Below are the code and all the weights of a small trained network. Each question names an input and a target symbol and asks about switching units off, where a switched-off unit gives its printed mean instead of its output.

import numpy as np


def w(rows, s, z=0):
    codes = np.array(rows[::2]) - 128.0
    scale = np.full(codes.shape[1], s)
    scale[-1] = z or s
    return codes * scale


def norm(h):
    return h / np.sqrt((h * h).mean(-1, keepdims=True) + 1e-5)


def f(y):
    return y / 2 * (1 + np.tanh(0.7978845608 * (y + 0.044715 * y**3)))


def softmax(a):
    e = np.exp(a - a.max(-1, keepdims=True))
    return e / e.sum(-1, keepdims=True)


def log_softmax(a):
    a = a - a.max(-1, keepdims=True)
    return a - np.log(np.exp(a).sum(-1, keepdims=True))


def net(x, mask):
    ids = ['ΓΣβζημ'.index(c) for c in x.split()]
    T = len(ids)
    res = E[ids] + P[:T]
    u = 0
    for l in range(2):
        q, k, v = (norm(res) @ M[l].T for M in (Q, K, V))
        z = softmax(np.where(np.tri(T) > 0, q @ k.T / 2**0.5, -1e9)) @ v
        res = res + np.where(mask[u], z, O[l][:, -1]) @ O[l][:, :-1]
        u += 1
        y = f(norm(res) @ A[l][:, :-1].T + A[l][:, -1])
        res = res + np.where(mask[u : u + 8], y, B[l][:, -1]) @ B[l][:, :-1]
        u += 8
    return log_softmax(norm(res)[-1] @ U[:, :-1].T + U[:, -1])


Q, K, V, O, A, B = {}, {}, {}, {}, {}, {}
E = w([
[102,111,131,12,184,150,36,126],'Γ',
[196,2,145,63,151,130,145,113],'Σ',
[147,177,136,6,164,164,154,149],'β',
[90,157,188,117,128,235,55,149],'ζ',
[217,186,129,171,60,105,83,47],'η',
[115,40,72,112,79,80,80,55],'μ',
],0.00095)
P = w([
[88,144,220,161,254,101,223,17],'0',
[113,120,145,119,187,157,176,57],'1',
[133,119,120,107,137,185,159,89],'2',
[137,121,96,109,107,177,150,120],'3',
[130,124,83,117,89,165,131,158],'4',
[128,123,62,123,76,149,117,199],'5',
[129,120,53,123,49,142,98,237],'6',
],0.00096)
Q[0] = w([
[164,127,125,182,132,63,148,86],'0.h0',
[249,59,25,98,2,165,87,160],'0.h0',
],0.0051)
K[0] = w([
[103,73,187,53,230,129,193,160],'0.h0',
[146,121,34,87,52,149,87,255],'0.h0',
],0.0044)
V[0] = w([
[220,224,85,96,136,102,215,106],'0.h0',
[115,4,115,81,163,114,182,163],'0.h0',
],0.0019)
O[0] = w([
[5,50,155,46,47,102,138,159,3],'0.h0',
[193,235,224,220,61,83,22,94,175],'0.h0',
],0.0018,0.00061)
A[0] = w([
[50,107,58,65,141,209,187,174,4],'0.n0',
[89,49,78,155,151,89,86,137,248],'0.n1',
[169,185,184,163,111,136,89,62,82],'0.n2',
[139,62,78,73,143,18,193,122,136],'0.n3',
[154,240,167,116,116,117,117,125,235],'0.n4',
[175,207,179,255,89,39,82,100,1],'0.n5',
[118,129,111,78,98,72,251,177,47],'0.n6',
[99,189,74,122,96,163,109,123,119],'0.n7',
],0.002,0.00025)
B[0] = w([
[173,61,146,183,197,79,104,170,253],'0.n0',
[157,253,142,76,115,122,193,170,89],'0.n1',
[148,29,112,146,158,111,119,188,216],'0.n2',
[147,226,154,159,89,247,36,144,55],'0.n3',
[138,37,165,111,121,136,84,102,177],'0.n4',
[50,17,73,135,188,94,169,186,75],'0.n5',
[138,99,140,174,155,179,13,92,23],'0.n6',
[173,107,185,181,132,85,116,124,194],'0.n7',
],0.0015,0.00066)
Q[1] = w([
[70,165,176,148,254,147,145,117],'1.h0',
[77,182,141,129,167,51,211,34],'1.h0',
],0.0053)
K[1] = w([
[106,122,147,156,148,113,220,2],'1.h0',
[126,131,201,89,209,136,173,89],'1.h0',
],0.0044)
V[1] = w([
[122,80,249,138,163,211,147,165],'1.h0',
[182,142,130,12,190,81,82,185],'1.h0',
],0.0019)
O[1] = w([
[102,197,4,181,54,62,109,251,252],'1.h0',
[42,115,113,201,114,107,212,61,150],'1.h0',
],0.002,0.0018)
A[1] = w([
[148,194,186,83,131,228,90,92,39],'1.n0',
[160,124,109,135,92,93,129,152,2],'1.n1',
[94,85,193,150,176,143,150,67,131],'1.n2',
[106,94,132,165,91,45,75,120,84],'1.n3',
[146,101,157,165,132,164,116,168,139],'1.n4',
[131,108,105,217,98,124,244,81,79],'1.n5',
[133,252,80,206,124,106,118,158,41],'1.n6',
[42,168,148,119,34,89,168,107,12],'1.n7',
],0.0034,0.0011)
B[1] = w([
[85,215,197,233,133,152,89,83,125],'1.n0',
[139,180,179,147,135,119,68,77,144],'1.n1',
[198,88,95,132,53,159,85,117,94],'1.n2',
[120,178,186,191,179,81,161,147,135],'1.n3',
[95,171,115,79,154,101,157,49,168],'1.n4',
[72,172,104,85,159,188,90,174,122],'1.n5',
[251,158,86,98,28,74,36,121,255],'1.n6',
[178,113,226,64,128,171,203,102,93],'1.n7',
],0.0024,0.0018)
U = w([
[166,1,110,130,144,151,130,36,6],'Γ',
[103,101,160,213,190,26,172,171,107],'Σ',
[150,150,220,51,80,138,221,130,145],'β',
[199,176,64,107,69,93,71,146,196],'ζ',
[38,124,65,87,187,211,157,197,112],'η',
[101,197,187,211,134,203,78,56,123],'μ',
],0.0076,0.0012)

Each question gives the input, a string of symbols that net reads in full, and the target symbol t.
The units are the heads (2 rows each of Q, K, V and O) and the neurons (one row each of A and B). Each row of codes is followed by its name. A weight is (code - 128) times the scale printed after its matrix; where a second scale follows, it is the last column's (O, A, B and U).
mask holds one flag per unit, layer by layer, with each layer's heads first. A switched-off unit (its flag False) gives its mean, the last column of its rows in O or B, instead of its output. The means were averaged over made-up inputs and are rounded, as every weight is.
A unit's drop is (log p(t) with every unit on - log p(t) with that unit switched off) / (log p(t) with every unit on - log p(t) with every unit switched off).
The circuit of an input: a set's keep is (log p(t) with only the set's units on - log p(t) with every unit switched off) / (log p(t) with every unit on - log p(t) with every unit switched off). Starting from the 12 units with the biggest drops (on a tie, the unit counted first), units are removed one at a time, each time the one whose removal leaves the highest keep (on an exact tie, the one counted first), for as long as the keep stays at least 0.8.
units of the circuit, in order: the units of the circuit, biggest drop first
k most important neurons: the k neurons with the biggest drops, biggest first
top k neurons in layer l: the k neurons of layer l with the biggest drops, biggest first
input β ζ η Γ μ, target η: units of the circuit, in order	1.h0, 1.n5, 1.n6
input ζ ζ Σ Σ ζ Σ μ, target Σ: units of the circuit, in order	1.h0, 1.n3, 1.n6
input ζ ζ η Σ Σ μ, target Σ: units of the circuit, in order	0.h0, 1.n3, 1.h0, 0.n5
input ζ ζ μ Γ μ μ, target Γ: units of the circuit, in order	1.h0
input ζ Σ Σ Σ ζ β η, target β: units of the circuit, in order	0.h0, 1.n7, 1.h0, 1.n6
input Γ β β, target β: units of the circuit, in order	0.h0, 1.n7
input ζ μ Σ μ Σ, target Γ: units of the circuit, in order	1.h0, 1.n6
input Σ ζ μ Σ, target Γ: 2 most important neurons	1.n6, 0.n0
input ζ ζ ζ ζ η Σ Γ, target η: units of the circuit, in order	1.h0, 1.n6
input ζ Σ ζ β Σ β, target β: units of the circuit, in order	0.h0, 1.h0, 1.n7
input μ η η, target μ: units of the circuit, in order	1.n0, 1.h0
input ζ μ ζ Γ β Σ Γ, target β: units of the circuit, in order	1.h0, 1.n7, 0.n1, 0.n2
input μ Σ Σ, target Σ: units of the circuit, in order	0.h0, 1.n6, 0.n5
input ζ ζ ζ η μ η Γ, target μ: 4 most important neurons	1.n0, 0.n5, 0.n3, 0.n2
input η η η Σ μ β Σ, target β: most important neuron	0.n0
input ζ μ ζ ζ μ η, target Γ: units of the circuit, in order	1.h0, 0.n5, 1.n6
input ζ β Γ μ, target η: 4 most important neurons	1.n5, 1.n6, 0.n5, 0.n2
input Σ Σ Σ η, target Σ: 2 most important neurons	0.n5, 1.n3
input β ζ ζ μ μ, target Γ: 3 most important neurons	0.n5, 0.n3, 1.n6
input Σ η Σ, target μ: 3 most important neurons	1.n0, 0.n3, 1.n6
input ζ μ β ζ, target μ: top 2 neurons in layer 1	1.n0, 1.n6
input β μ η Σ Γ, target η: top 2 neurons in layer 1	1.n6, 1.n1
input η β β, target η: top neuron in layer 0	0.n0
input Σ ζ ζ Σ μ ζ β, target μ: top 2 neurons in layer 0	0.n6, 0.n5
input μ β ζ ζ η η, target μ: 3 most important neurons	1.n0, 0.n3, 1.n6
